Below are the code and all the weights of a small trained network. Each question names an input and a target symbol and asks about switching units off, where a switched-off unit gives its printed mean instead of its output.

import numpy as np


def w(rows, s, z=0):
    codes = np.array(rows[::2]) - 128.0
    scale = np.full(codes.shape[1], s)
    scale[-1] = z or s
    return codes * scale


def f(y):
    return np.maximum(y, 0)


def softmax(a):
    e = np.exp(a - a.max(-1, keepdims=True))
    return e / e.sum(-1, keepdims=True)


def log_softmax(a):
    a = a - a.max(-1, keepdims=True)
    return a - np.log(np.exp(a).sum(-1, keepdims=True))


def net(x, mask):
    ids = ['αγεζθξπφ'.index(c) for c in x.split()]
    T = len(ids)
    res = E[ids] + P[:T]
    u = 0
    for l in range(2):
        r = res
        for j in range(2):
            rows = slice(3 * j, 3 * j + 3)
            q, k, v = (r @ M[l][rows].T for M in (Q, K, V))
            z = softmax(np.where(np.tri(T) > 0, q @ k.T / 3**0.5, -1e9)) @ v
            o = O[l][rows]
            res = res + np.where(mask[u + j], z, o[:, -1]) @ o[:, :-1]
        u += 2
        y = f(res @ A[l][:, :-1].T + A[l][:, -1])
        res = res + np.where(mask[u : u + 12], y, B[l][:, -1]) @ B[l][:, :-1]
        u += 12
    return log_softmax(res[-1] @ U[:, :-1].T + U[:, -1])


Q, K, V, O, A, B = {}, {}, {}, {}, {}, {}
E = w([
[41,112,85,118,136,96,90],'α',
[135,107,89,128,148,125,155],'γ',
[92,143,121,97,182,160,158],'ε',
[68,96,65,120,165,81,82],'ζ',
[130,77,157,100,139,167,182],'θ',
[131,196,96,132,132,66,147],'ξ',
[152,211,126,83,194,124,178],'π',
[231,149,126,72,255,79,97],'φ',
],0.027)
P = w([
[112,130,109,193,131,195,2],'0',
[101,85,209,41,128,98,152],'1',
[96,106,208,41,127,104,161],'2',
[90,117,192,66,117,108,138],'3',
[118,123,183,69,142,132,163],'4',
[106,146,165,70,132,138,162],'5',
[97,156,137,70,115,139,138],'6',
[132,151,132,84,153,167,160],'7',
[140,167,113,89,155,183,167],'8',
[129,197,103,75,125,190,123],'9',
[147,191,92,94,150,201,139],'10',
[154,181,68,132,146,197,141],'11',
],0.0073)
Q[0] = w([
[130,157,142,45,219,134,214],'0.h1',
[154,57,28,181,196,134,254],'0.h1',
[93,109,120,81,170,40,203],'0.h1',
[91,220,224,109,140,128,46],'0.h2',
[198,55,170,227,133,93,167],'0.h2',
[139,86,148,179,101,104,108],'0.h2',
],0.0068)
K[0] = w([
[176,137,37,201,136,166,95],'0.h1',
[91,153,152,157,148,197,94],'0.h1',
[143,148,89,168,82,161,58],'0.h1',
[166,50,230,254,167,41,207],'0.h2',
[92,145,135,104,68,70,137],'0.h2',
[126,180,191,42,188,157,198],'0.h2',
],0.008)
V[0] = w([
[90,128,193,159,106,155,140],'0.h1',
[96,71,184,12,159,62,85],'0.h1',
[137,161,121,237,161,202,2],'0.h1',
[79,183,119,149,197,154,158],'0.h2',
[205,60,144,74,99,136,88],'0.h2',
[101,87,91,182,186,133,52],'0.h2',
],0.0066)
O[0] = w([
[152,130,147,135,1,135,81,4],'0.h1',
[163,123,153,194,196,173,149,168],'0.h1',
[93,130,106,97,87,59,78,167],'0.h1',
[39,176,152,88,28,135,82,225],'0.h2',
[200,72,114,146,154,112,183,81],'0.h2',
[94,85,99,171,98,111,111,216],'0.h2',
],0.0092,0.0039)
A[0] = w([
[104,78,125,72,176,180,69,139],'0.n1',
[133,251,32,79,201,63,76,147],'0.n2',
[219,168,66,114,126,78,98,6],'0.n3',
[154,86,10,94,135,185,105,231],'0.n4',
[116,127,97,142,201,123,246,220],'0.n5',
[81,192,81,114,196,143,177,25],'0.n6',
[106,116,161,166,117,148,166,21],'0.n7',
[138,143,54,212,1,151,45,70],'0.n8',
[185,189,54,97,94,129,201,51],'0.n9',
[154,130,122,114,60,182,158,214],'0.n10',
[123,47,195,106,77,169,184,161],'0.n11',
[54,109,227,175,142,162,65,76],'0.n12',
],0.0073,0.0022)
B[0] = w([
[121,110,135,178,152,185,192,177],'0.n1',
[174,131,127,41,86,184,182,254],'0.n2',
[115,219,110,174,181,183,72,152],'0.n3',
[56,146,107,187,153,116,213,179],'0.n4',
[168,111,70,73,16,154,57,228],'0.n5',
[116,120,146,123,127,155,28,210],'0.n6',
[104,144,156,155,166,153,86,132],'0.n7',
[166,83,157,2,77,98,82,136],'0.n8',
[117,120,134,169,61,121,139,160],'0.n9',
[165,171,132,32,100,140,142,141],'0.n10',
[143,120,147,156,174,198,191,155],'0.n11',
[153,41,80,191,116,128,105,140],'0.n12',
],0.0061,0.013)
Q[1] = w([
[129,152,84,115,151,193,166],'1.h1',
[119,130,6,139,130,180,160],'1.h1',
[147,189,94,183,130,106,200],'1.h1',
[2,124,61,61,29,177,164],'1.h2',
[73,154,130,113,57,134,156],'1.h2',
[142,129,128,149,119,109,82],'1.h2',
],0.0085)
K[1] = w([
[80,131,30,87,82,148,2],'1.h1',
[95,207,93,125,95,237,45],'1.h1',
[128,70,185,137,172,124,63],'1.h1',
[155,245,95,185,119,243,248],'1.h2',
[117,204,106,196,247,185,160],'1.h2',
[48,136,186,144,193,63,227],'1.h2',
],0.007)
V[1] = w([
[64,94,125,159,107,139,77],'1.h1',
[199,134,95,110,152,2,123],'1.h1',
[156,125,110,54,117,111,47],'1.h1',
[146,94,160,142,15,124,218],'1.h2',
[42,123,144,120,129,112,196],'1.h2',
[126,171,11,126,100,88,151],'1.h2',
],0.0086)
O[1] = w([
[27,135,137,98,231,198,91,118],'1.h1',
[153,198,101,182,158,147,156,86],'1.h1',
[116,73,216,195,92,40,138,248],'1.h1',
[20,200,158,154,92,207,153,110],'1.h2',
[143,100,52,120,41,104,136,118],'1.h2',
[14,162,101,74,133,2,118,176],'1.h2',
],0.0083,0.013)
A[1] = w([
[150,217,211,111,142,101,106,153],'1.n1',
[167,134,89,49,121,129,122,63],'1.n2',
[114,108,72,87,126,66,139,76],'1.n3',
[163,137,121,202,114,195,146,4],'1.n4',
[141,184,163,83,143,135,86,158],'1.n5',
[77,119,140,96,106,140,213,196],'1.n6',
[186,86,145,101,147,81,79,206],'1.n7',
[122,151,175,105,119,175,123,150],'1.n8',
[105,40,107,111,150,142,254,224],'1.n9',
[185,133,142,168,198,101,93,81],'1.n10',
[48,152,163,146,70,134,167,32],'1.n11',
[69,146,208,160,150,88,122,155],'1.n12',
],0.0098,0.0041)
B[1] = w([
[82,16,40,189,126,157,152,179],'1.n1',
[138,133,149,188,106,65,122,174],'1.n2',
[157,116,167,181,176,125,35,216],'1.n3',
[71,103,158,109,188,54,124,145],'1.n4',
[60,87,75,186,99,124,228,169],'1.n5',
[111,86,108,132,2,52,19,239],'1.n6',
[84,206,98,134,166,151,198,204],'1.n7',
[81,145,119,122,119,45,146,161],'1.n8',
[168,250,9,143,126,143,118,251],'1.n9',
[31,120,204,92,61,214,147,157],'1.n10',
[191,157,183,108,198,228,45,209],'1.n11',
[67,164,95,109,95,190,251,187],'1.n12',
],0.005,0.015)
U = w([
[53,113,126,180,138,165,119,10],'α',
[102,254,108,107,111,120,102,254],'γ',
[108,98,180,44,126,159,92,127],'ε',
[87,162,81,167,142,138,91,2],'ζ',
[121,123,94,138,85,220,152,160],'θ',
[64,178,188,147,83,109,160,134],'ξ',
[124,25,143,68,89,119,127,37],'π',
[121,131,102,109,165,126,188,179],'φ',
],0.0077,0.0037)

Each question gives the input, a string of symbols that net reads in full, and the target symbol t.
The units are the heads (3 rows each of Q, K, V and O) and the neurons (one row each of A and B). Each row of codes is followed by its name. A weight is (code - 128) times the scale printed after its matrix; where a second scale follows, it is the last column's (O, A, B and U).
mask holds one flag per unit, layer by layer, with each layer's heads first. A switched-off unit (its flag False) gives its mean, the last column of its rows in O or B, instead of its output. The means were averaged over made-up inputs and are rounded, as every weight is.
A unit's drop is (log p(t) with every unit on - log p(t) with that unit switched off) / (log p(t) with every unit on - log p(t) with every unit switched off).
most important unit: the unit with the biggest drop
top k neurons in layer l: the k neurons of layer l with the biggest drops, biggest first
heads that matter: for each layer, one digit per head in row order, 1 if its drop is at least 0.15 and else 0, layers parted by /
input π θ φ θ θ γ γ, target π: top 2 neurons in layer 1	[1.n12; 1.n11]
input γ γ θ, target θ: most important unit	0.n11
input α θ θ θ ε π ξ γ ε γ φ θ, target φ: top 3 neurons in layer 0	[0.n2; 0.n3; 0.n6]
input ε α γ θ θ θ θ ξ ε, target ε: heads that matter	01 / 10
input ξ ζ ξ ξ θ γ θ α θ ξ γ θ, target ξ: top 4 neurons in layer 0	[0.n2; 0.n8; 0.n4; 0.n3]
input θ φ γ θ θ ε γ θ γ φ γ θ, target φ: heads that matter	01 / 01
input ε γ π γ π θ γ, target ε: heads that matter	01 / 10
input θ α γ ζ α, target θ: heads that matter	00 / 01
input γ ξ θ γ γ γ γ π γ, target ξ: heads that matter	00 / 11
input γ γ φ γ, target φ: top 3 neurons in layer 1	[1.n6; 1.n11; 1.n7]
input π π γ γ γ γ γ π, target π: heads that matter	00 / 10
input π ε ε π ξ, target π: top 2 neurons in layer 0	[0.n2; 0.n5]
input α γ γ ζ θ φ θ ε, target α: heads that matter	11 / 10
input θ θ γ θ φ ξ θ ε ζ π, target θ: most important unit	0.h1
input ξ φ θ π α φ ε θ γ π γ, target ξ: top 3 neurons in layer 0	[0.n2; 0.n8; 0.n4]
input ξ γ γ φ ε, target φ: top 4 neurons in layer 0	[0.n3; 0.n2; 0.n8; 0.n5]
input θ ξ θ ε, target θ: heads that matter	00 / 11
input θ ε γ ζ φ γ φ φ ζ, target φ: heads that matter	00 / 01
input π θ ε π γ π π φ, target φ: heads that matter	00 / 00
input ε π θ γ ξ γ ε γ γ γ, target ε: most important unit	1.h1
input γ γ γ ε ζ φ ζ, target φ: top 3 neurons in layer 1	[1.n6; 1.n7; 1.n11]
input π θ ξ θ ξ ε γ γ, target π: top 4 neurons in layer 0	[0.n2; 0.n5; 0.n6; 0.n1]
input γ γ α ζ γ ζ θ α γ γ γ θ, target γ: top 3 neurons in layer 1	[1.n9; 1.n1; 1.n8]
